Below are the code and all the weights of a small trained network. Each question names an input and a class and asks about switching units off, where a switched-off unit gives its printed mean instead of its output.

import numpy as np


def w(rows, s, z=0):
    codes = np.array(rows[::2]) - 128.0
    scale = np.full(codes.shape[1], s)
    scale[-1] = z or s
    return codes * scale


def f(y):
    return y / 2 * (1 + np.tanh(0.7978845608 * (y + 0.044715 * y**3)))


def log_softmax(a):
    a = a - a.max(-1, keepdims=True)
    return a - np.log(np.exp(a).sum(-1, keepdims=True))


def net(x, mask):
    res = np.array(x, float).reshape(1, 3) / 4 @ E
    y = f(res @ A[0][:, :-1].T + A[0][:, -1])
    res = res + np.where(mask, y, B[0][:, -1]) @ B[0][:, :-1]
    return log_softmax(res[-1] @ U[:, :-1].T + U[:, -1])


A, B = {}, {}
E = w([
[143,104,154,153,84,115],'x0',
[218,100,206,104,255,165],'x1',
[140,201,172,210,173,41],'x2',
],0.0091)
A[0] = w([
[201,80,107,167,166,133,137],'n1',
[191,94,142,135,215,132,153],'n2',
[75,161,122,180,75,170,108],'n3',
[105,141,91,122,191,151,114],'n4',
[90,164,103,150,91,135,163],'n5',
[183,136,235,83,187,144,134],'n6',
[103,9,91,66,93,228,8],'n7',
[86,208,24,167,47,75,171],'n8',
[34,188,59,143,69,59,207],'n9',
[90,184,108,134,73,118,169],'n10',
[88,255,237,159,152,19,48],'n11',
[243,67,252,110,245,162,134],'n12',
[162,229,125,230,170,40,36],'n13',
],0.0071,0.0015)
B[0] = w([
[97,88,151,149,157,113,150],'n1',
[140,76,108,188,172,100,181],'n2',
[131,121,128,167,98,124,153],'n3',
[142,136,131,152,100,138,134],'n4',
[121,82,85,171,172,72,152],'n5',
[63,70,65,205,149,64,192],'n6',
[242,210,173,13,3,220,186],'n7',
[90,90,89,168,173,60,207],'n8',
[80,63,98,148,125,89,205],'n9',
[71,62,90,173,147,79,162],'n10',
[216,199,190,9,85,210,204],'n11',
[69,73,91,158,131,39,244],'n12',
[230,213,204,55,49,176,199],'n13',
],0.0073,0.011)
U = w([
[76,35,79,255,151,69,254],'0',
[205,166,187,16,68,160,2],'1',
],0.0094,2.1e-05)

Each question gives the input, the list of numbers given to net, and the class t.
The units are the neurons (one row each of A and B). Each row of codes is followed by its name. A weight is (code - 128) times the scale printed after its matrix; where a second scale follows, it is the last column's (A, B and U).
mask holds one flag per neuron, in row order. A switched-off neuron (its flag False) gives its mean, the last column of its row in B, instead of its output. The means were averaged over made-up inputs and are rounded, as every weight is.
A unit's drop is (log p(t) with every unit on - log p(t) with that unit switched off) / (log p(t) with every unit on - log p(t) with every unit switched off).
The circuit of an input: a set's keep is (log p(t) with only the set's units on - log p(t) with every unit switched off) / (log p(t) with every unit on - log p(t) with every unit switched off). Starting from the 12 units with the biggest drops (on a tie, the unit counted first), units are removed one at a time, each time the one whose removal leaves the highest keep (on an exact tie, the one counted first), for as long as the keep stays at least 0.8.
circuit, biggest first: the units of the circuit, biggest drop first
k most important neurons: the k neurons with the biggest drops, biggest first
drop of u: that unit's drop, to one decimal
input [7,-7,-8], class 1: circuit, biggest first	(n7)
input [1,6,-5], class 0: 4 most important neurons	(n12; n11; n6; n13)
input [-5,6,-6], class 0: 3 most important neurons	(n12; n11; n6)
input [1,3,4], class 1: 4 most important neurons	(n11; n13; n8; n9)
input [-5,7,-7], class 0: 3 most important neurons	(n12; n6; n11)
input [7,-5,7], class 1: 2 most important neurons	(n11; n13)
input [2,-6,8], class 1: 2 most important neurons	(n11; n13)
input [-2,-4,5], class 1: 4 most important neurons	(n11; n13; n12; n6)
input [-3,7,-6], class 0: drop of n6	0.2
input [-7,5,-4], class 0: drop of n13	0.1
input [1,1,2], class 1: drop of n6	0.3
